Each row of numbers stands for one object and depends on some of the facts below. Use the named rows to name the rest.

How the objects are related:
{basos brirek zipe} ω gidre
{bebes} ω vozes
{bofli muplem} ω brulodrom
{bokli fuvu klepu lidren nupligros} ω nonivel
{bolan} ω muplem
{brakeplel didun grizona} ω lidren
{bremun dustu truzo} ω grustife
{brusul plirar romuplar} ω pluskevil
{busul gralo} ω zaflin
{datun kego tosko tuzo} ω fiplazon
{denon nistal plomuze truskigral voskir} ω fuvu
{dibul drotik klaskis steri} ω lega
{dragrel klaflabam taklor} ω dibul
{drazo gomak nebo pefo skoloplu stupes} ω vuklar
{dreflus tatrus} ω stigro
{dretes zeviter} ω flomos
{druklon flagun gradrol kliror} ω tubrul
{druplam loskon medri} ω pako
{druro ratok trutrus} ω zosil
{druskil gubren klobras sanotrom} ω kliklakle
{duplozul reda troples} ω drazo
{dusas firur vestil zaflin} ω plikitra
{fefum grifutol pizal pluskevil zusak} ω stesabro
{fiskon flaflor pusku sketol zuvil} ω trabek
{flafem gidre vurar} ω vidil
{flenofa letobro} ω fefum
{flesus klabre} ω vestil
{flofan geme nogrola} ω skurek
{flomos trabek} ω medas
{fludru vome} ω grogon
{fupledrum gigrik studi} ω liske
{futras ladim skozim sogo stuskik tadrim vavase} ω truves
{gamugol grugogres skizi} ω gomak
{gatra kleplapu ristumu} ω turesu
{gestum grefluk plomar} ω lusta
{goplel vozes} ω droples
{grusten tropem} ω nebo
{grustor} ω tadrim
{kimu skugu tinuni zutil} ω trutrus
{klemon tirun} ω drotik
{kliklakle nizo skolur} ω miklir
{koribra pako redros stigro} ω noskos
{kufliben sketrir traplel} ω ladim
{liske lusta skesis trubus trugon turesu} ω saklam
{lonen piflorok} ω vavase
{loste skagok} ω dritre
{makibri} ω ratok
{misak raplitas roklas subutra} ω teno
{motal zeguk} ω flagun
{mupul} ω kego
{neski} ω subutra
{paplos plepo replugres sosta} ω grifutol
{pepim stugegos} ω roklas
{pivam stavodrol} ω tosko
{pleretrak zisem} ω vurar
{pobul} ω bremun
{pogruk trogegros} ω bofli
{rasok} ω trevur
{ronus skalem} ω dusas
{sakle} ω sogo
{todatrin} ω dustu
{trevur} ω trubosten
{vudra} ω diplas
{zirol} ω skoloplu
basos β [duplozul plepo busul skizi grefluk liske]
bofli β [bolan mupul pluskevil]
denon β [sosta muplem trevur]
dreflus β [stavodrol plikitra plirar ronus]
druklon β [gestum]
druro β [duplozul]
fefum β [duplozul]
firur β [gradrol fiplazon grugogres]
fiskon β [brakeplel bebes skizi drazo flofan]
flafem β [nogrola]
flaflor β [vavase]
flenofa β [druskil traplel]
fludru β [studi plepo vuklar]
futras β [nebo tatrus skolur]
gatra β [nupligros brusul]
gigrik β [plepo]
gomak β [mupul]
goplel β [taklor stugegos]
gralo β [pobul saklam]
grifutol β [saklam]
gubren β [vuklar troples]
kleplapu β [stavodrol todatrin druskil troples]
koribra β [duplozul skozim flofan]
lega β [sketol stugegos voskir]
letobro β [nizo]
lidren β [todatrin medri grizona pluskevil]
lonen β [flagun bolan]
loste β [zeguk voskir]
medas β [todatrin gidre]
misak β [makibri]
nistal β [traplel]
noskos β [todatrin skizi]
paplos β [busul plirar brirek]
pefo β [grustife]
pivam β [raplitas drazo]
pizal β [dragrel gidre]
pleretrak β [nogrola klabre zeviter]
plomar β [dibul zosil]
plomuze β [plikitra motal]
rasok β [stugegos]
ratok β [kliror grizona trutrus]
redros β [bokli piflorok nonivel makibri gradrol]
replugres β [zosil bolan datun]
ristumu β [nizo zirol]
romuplar β [brakeplel pobul nogrola]
sakle β [nebo]
sanotrom β [pluskevil]
skagok β [grogon pepim]
skalem β [diplas grustor reda grugogres]
sketrir β [skizi]
skoloplu β [dibul sosta droples]
skugu β [drotik]
stesabro β [klaskis turesu]
stupes β [neski troples gradrol]
stuskik β [skolur pluskevil kimu]
teno β [trubus zeviter]
tirun β [gamugol dretes]
tosko β [gradrol]
trabek β [flagun zisem steri]
trogegros β [motal skurek gestum]
tropem β [pepim]
trugon β [geme troples]
truskigral β [stigro stugegos dustu]
truves β [skizi liske trutrus]
truzo β [tadrim reda skizi]
tuzo β [skozim kimu]
vome β [droples klabre]
vudra β [tadrim sosta bokli kego]
vurar β [zeviter]
{bebes druskil flafem klemon rasok skugu zipe} θ 924
{bolan druplam geme lonen tinuni zeviter zusak} θ 484
{brusul nizo stupes zeguk} θ 591
{busul dreflus gamugol kimu klaflabam klobras mupul pogruk ristumu skagok} θ 45
{denon didun gestum gubren klaskis letobro neski reda stavodrol trugon} θ 103
{dragrel gatra loste plirar redros trogegros tropem troples} θ 719
{firur loskon motal pefo plepo plomar skalem traplel vome} θ 891
{flaflor koribra kufliben raplitas} θ 805
{flenofa grusten pivam skesis vudra zirol} θ 714
{flesus goplel paplos zuvil} θ 817
{flofan fupledrum piflorok replugres sketrir tirun todatrin zisem} θ 561
{grizona klabre makibri nistal pobul pusku skolur stuskik truzo tuzo} θ 758
{kleplapu sakle sketol steri trubus voskir} θ 688
{ronus taklor} θ 934
{basos bolan dreflus fiskon gamugol kimu klabre klaflabam klobras loskon replugres skolur skugu voskir zeguk zuvil} μ e
{bebes brirek druplam duplozul firur flafem flenofa flesus flofan gatra gralo grefluk grizona grugogres grusten grustor klaskis koribra lonen makibri medri motal mupul nizo nupligros paplos pefo piflorok pivam pleretrak plirar pobul pusku raplitas rasok reda ristumu romuplar skesis stavodrol stugegos tatrus tirun trogegros tropem troples truskigral vome zeviter zipe zusak zutil} μ a
{bokli brakeplel busul fludru fupledrum gigrik goplel letobro nistal plepo pogruk skizi stuskik traplel zirol zisem} μ d
{brusul datun dragrel dretes druklon druro flaflor geme gradrol gubren kleplapu kufliben pepim plomar plomuze redros ronus sakle sanotrom sketol stupes tinuni trubus trugon truzo tuzo} μ b
{denon didun druskil gestum klemon loste neski skagok sketrir sosta studi taklor vudra} μ c
{skalem skozim steri todatrin} μ f
χ (each to the one after it):
bofli muplem
brusul romuplar plirar
dretes zeviter
druplam medri loskon
duplozul troples reda
dusas vestil zaflin firur
dustu truzo bremun
fefum pluskevil grifutol pizal zusak
fiskon zuvil flaflor pusku sketol
flesus klabre
flofan geme nogrola
flomos trabek
fludru vome
fupledrum gigrik studi
gatra ristumu kleplapu
gidre flafem vurar
goplel vozes
gradrol kliror flagun druklon
gralo busul
grefluk plomar gestum
grizona didun brakeplel
gubren druskil sanotrom klobras
kego tosko tuzo datun
kimu tinuni skugu zutil
klaflabam dragrel taklor
klaskis drotik dibul steri
klemon tirun
klepu nupligros lidren bokli fuvu
kufliben sketrir traplel
letobro flenofa
lonen piflorok
loste skagok
lusta turesu trubus trugon skesis liske
motal zeguk
pako koribra redros stigro
pefo drazo nebo gomak skoloplu stupes
pepim stugegos
plepo replugres paplos sosta
plomuze denon truskigral voskir nistal
roklas raplitas subutra misak
skalem ronus
skizi grugogres gamugol
skolur nizo kliklakle
stavodrol pivam
tadrim vavase skozim futras stuskik ladim sogo
tatrus dreflus
trogegros pogruk
tropem grusten
trutrus ratok druro
zipe basos brirek
zisem pleretrak

Some objects and their rows:
[ -4  13   4   3 -23   8   8   3  11  -5  -3  -1  -8   5   7  -1  13   0
   4   9  13  -7  17  25   9  -5   0   5]: grustife
[  0  13   9   9 -26  -2   5   0   3 -10  -6  -5  -9  11  11  -7  14   6
   1  14  19 -12  14  20  13  -8  -5  13]: grifutol
[ -3  15   7  13 -20  10  11  10   3 -13  -7   2 -13  -1   0   3  18   1
   4  13  12  -3  14  15  11  -1   1  12]: bofli
[ -3  12   9   4 -22   9  12   4   9  -6  -5  -1  -9   3   7   0  16   0
   1  10  16 -10  18  25   9  -5   0   5]: brulodrom
[ -5 -20  -3  -5  28   1   2  -1  -8   7  13  -3   6 -11   0   3   8 -20
  -1  15  14 -21  -2  -5  -1  -1  -1  21]: klaflabam
[ -2 -13  18  30   4 -12 -12  -4  -4   1  10  11  -2  -2  18 -11  -7  -6
  -6  -5 -21  -8 -12   8 -12  -6  22  -9]: dragrel
[-24 -25  30  15 -10 -15  -4   5   0   1   6 -12  -1  -4  -9  -7   7 -12
 -17 -17  -2  -1  -5  21 -10   0 -10  19]: vudra
[  2  -6 -23  -5  32 -22  10 -24 -17 -22  -2   0  -6  19  -7  -2  -1  23
  -4 -11 -24 -10   3   2   6 -11  28 -15]: geme
[ -6  11   2   3 -22   6   8   4  11  -5  -2  -2 -10   4   9  -1  11   2
   6   9  14  -7  16  28   8  -6   1   8]: zosil
[  0 -14  16  28  10 -17   0  -8 -16  -2   8  12  -8   7   5 -12  -6   4
  -7  -8 -16  -7  -9   7  -1  -3  21 -10]: kufliben
[  0 -12   8  18   7  -8   5 -12  -3   4  16   8  13  -4   2 -13  -2  10
  -3   6  -3 -19  -2   6   0  -7  14 -11]: nizo
[  0  13  -5  -2 -14   9  -8  -8  37 -16 -21 -12  -1 -14   8 -11  14   0
  -1  13  -4 -11  15  43   4 -26 -15   5]: liske
[-22 -30  28   0 -16  -1   8  12  12  10  20 -21  11  -9 -15   4  22 -18
   0  -9   2  -4   0  22 -13  -2 -11  18]: zirol
[ -5  15   4  11 -19   9  13   9   4  -5   1   3 -14   2   2  -1  16   0
   6  12  15  -6  11  18  13  -3  -1  10]: flomos
[ -1  -8  23  31   9   1   1   3   4  -1  23  12  23 -11  -2  -3   3  -4
  -7   2   2  -9  -7  -1 -12  -5  20  -6]: tropem
[ -3 -31  22  33  14 -15 -16 -34  -1   0  -8  18 -10  10   5  -8  11 -19
 -18  -2  -3   3   9  14 -24   3  35   5]: sakle
[ -2  14   5   9 -19   8   9   6   7  -8  -2  -2 -11   6   4  -2  18   1
   4  10  13  -8  13  20  12  -6  -2   9]: vozes
[ -8  13  -1   6 -25   9   9   4   6  -1   0   3 -12  -3   4   2  22   3
  14  12   9  -3  11  15  11  -2   2   6]: gidre

Rows to name:
No name comes twice in this set of rows, the named rows included.
[ -1  14  13   9 -25   5  11   3  -2  -7 -12  -2 -11  10   8   0  13   5
  -1  15  20 -10  19  24  12  -1  -1  12]  stesabro
[-10 -24  31  31  -3 -15  -7 -21  22  -4  -2  -4  13 -14 -10 -27   8   8
 -13  -7 -14 -10  -2  38 -11 -18   0  -8]  skesis
[  0  17   6   4 -21  12  12  11  25  -9   6 -12   5   5   4  10  25  -6
  11   3   6  -4  15  17   0 -17  12   4]  nebo
[-20 -15  -2 -10   3   1   5  17   4   7  25 -16  11 -16  -7   9  17 -12
  11   2   1  -8  -4   0  -6  -8  -4  19]  skizi
[ 10  -5  19  14  14 -16 -13  -8  16 -18   4 -13  24  17  12  -6  -1   0
 -25 -15 -22 -11  -5   7 -22 -32  25  -3]  stupes
[ -5 -22   0  -4  24  -2  -5  -4  -7   0   4  -9   9 -14   5   5  12 -16
  -5  21  11 -17   0  -4  -5  -3  -3  23]  dreflus
[ -6  14   2  14 -27   1   9   6  -4  -7  -5   1 -15   2   8   0  17   6
   7  17  14  -5  14  12  12  -2   2  11]  fefum
[ -6 -22  -8  -7  22   2  -4  -1  -8   9  12  -4   4 -17   4   5  11 -20
   6  18   9 -17  -1  -3  -3   2   1  18]  kimu
[ -5 -12  16  23   1 -14   1 -10  -9  -5   4   7  15  -9  -3 -10   8  14
 -11   5  -9 -10  -2   5  -3  -7   9  -3]  koribra
[ -3 -15  18  25  -4 -14 -11 -12  -1   7   9   6  14 -13  17 -17   2   3
  -4  10  -5 -18  -5   6  -7 -10  14  -6]  plirar
[ -8 -10  14  24   1  -4  -3   0   9   5  25   9  22 -14   7  -7   5  -6
  -1   3  -6 -10  -6   0 -14 -15  24  -9]  troples
[-15 -16   3 -13  -2 -11  -3   0   1   6  13 -27  11  -3   3  -8   7  -5
  -1   4  13 -24  -2  13   1 -16 -19  24]  bokli
[-13 -11   0  20  10  -6   0  -8  -2  -5   7  15   8 -26  -9 -13   1  15
  -3   4 -16  -8  -7   8  -2  -4   8 -12]  grefluk

The same objects again, as new rows of numbers:
Named rows:
[  4   8  -6   4 -10   2   6   3   8  -2  -1  -2  -1   3   6  20  19  -4
  -7  -7   6   3  -6 -11   3  -2   6  16]: truzo
[  1  -6   8   3  -8  -3   4   4  -7  -1  -9   7  -7  12   4   9  -7   4
   6   2 -20  12  17  -4   2   3  17 -27]: duplozul
[ -2   5   0 -13   2   4   7   4  -5  -1   5  -4 -10  -5   9  -2   6  -1
  -5  -1   2  -1  -2 -12   6   5  10  10]: kliror
[ 11  -6   2   5 -10  11   5 -11  -1  -4 -10  11  -9   7 -12   3  -3   3
  -4   4 -12   4  -6  19  -4  -1  -1  -6]: gatra
[  2  -1  -1  13 -11   1  15  -6   2  -3  -3  22 -13  12  -9 -12  -3   1
   5   8   0   4  -1  10   3  -5   2 -11]: druplam
[ -3  11   2   7  -1   7  14   7   4  -4   2   3  -5  -1  11   3  20  10
  -9  -3  -3   4  -5  -7   3 -12   4  11]: skolur
[  0  14   0   5  -5  -4   6  -7  13   1  -1  -6  -5   7   7  -8   8   6
   0  -2   8 -10  -7 -13  15 -22  -5   4]: klobras
[  0  -5   1   0  -6   4   1   0 -11 -13  -1   9  -1   9  -5  -4  -6   6
   5  -3   4   2   9   1   1  13   7  -4]: nupligros
[ -1   9  -1  10   3  -2 -16 -20  -5 -17   1  -2   3  13 -12   3  -2   0
   5   2   3   7   9  -1   0  -7  -4  -3]: nistal
[  4  10  -8  10  -6   5  17   0  15  -5   4   1  -8   8  10  -1  22  -5
  -9  -3  -6   4  -2   2  -3 -14  -1   9]: gubren
[ -2  -4   4   6  -3   7   0  -5  -5 -10  -3   8  -5  10 -11   0  -2   6
   5   6   2   9   1   2  -1   3   3  -5]: pobul
[ -7   5   1 -12   7   2   8   0  -1   2   2 -12  -5   1   4  -2   2   4
   0  -5   0  -4  -1 -15   4   3   4   8]: kliklakle
[ -6   7   0 -16   9   2   9   0  -1   2   2 -12  -6   1   4  -2   1   2
   0  -3  -1  -3  -2 -16   5   1   4   8]: bremun
[  5  -5 -10  12 -20   0   4 -12   9  -5  -3  11 -15  14 -13  -8  -5 -10
   3   5   4   0  -4   8   6   0  -1 -10]: pivam
[  1  13 -10  10  -9   1   7  -1  12   1   4  -3 -10   1   6  -1  10  -2
  -6  -9  -1  -6  -7  -5   9 -14  -6   8]: sakle
[  2   5  -5 -10  -1   4   4   0  -2  -1   5  -7 -10  -1   9   4   6 -10
  -7  -6  -1   3  -2  -9   3   8   7  12]: ratok
[  0  -3  -6  12 -15   6  -2  -5   0  -8  -1   8 -10  10 -14   0  -4  -3
   2   3   0   6  -3   7   4   4  -2  -7]: vome
[ -1  -2  -7   8 -14  -1   4  -5   7  -6  -2  13 -10   5  -8  -5  -1  -1
   7   8   8  -4  -2   6   8  -1   5 -12]: busul

Rows to name:
No name comes twice in this set of rows, the named rows included.
[  0  10   1   6   2   1 -16 -21  -3 -16  -2  -1   1  12 -10   4  -2  -3
   4   5   0   8   4   1   0  -6  -6   1]  stuskik
[  0   5   0  10  -5   2  -9 -18   1  -7  -5   1  -4  18 -16  -3 -11  -2
   5   4  -1   6  -1   3   2  -6  -9  -3]  firur
[ -1   2  -7   9  -9   4   2  -4   0  -7   2  10 -11   4  -7  -1  -2  -2
   1  -1 -13   4   6  14   0  -3   1  -9]  goplel
[  5  -3  -1  -6  -3   6   9  -7  21  -3  -5 -12  -1   3  -4   1  20  10
  -2   8   5 -11  -8   3  -2 -17  -4   0]  gestum
[ 13 -10  -3   5 -19   7   0 -11   7  -6  -8   5 -12   7 -14  -1  -7  -4
  -1   5  -1  -3 -10  18   4   1  -4  -9]  ristumu
[  4   6   1  -4  -7   3   9  -2  15   3  -7 -10  -4   0   1  -1  10  12
  -4  -1   2 -15 -17  -3  11 -17  -6   4]  trubus
[ -5   7  -7  -7   4   4   7   3  -8  -7  12   1  -8  -4   6  -8   6  -2
  -4  -7   8  -1   1 -12   4   8   5  18]  pluskevil
[ 10   3  -7   2 -10  -4   5   4   2   2  -2  -8  -1  -2  12  20  14  -3
  -8 -17  -2  -5   4 -16   6   0  10   6]  basos
[  7  12  -3   1  -5  -2  13   3   0   2  -3   3  -1   2  16  15  15  -1
  -9 -16 -10  -1   4  -7   0  -3   8  15]  fiskon
[  0  -4  -7   7  -6   4  -4  -4 -13 -15   3   4  -3   8  -8  -1  -6  -2
   2 -10  -1   4  11   4  -1  16   3  -1]  romuplar

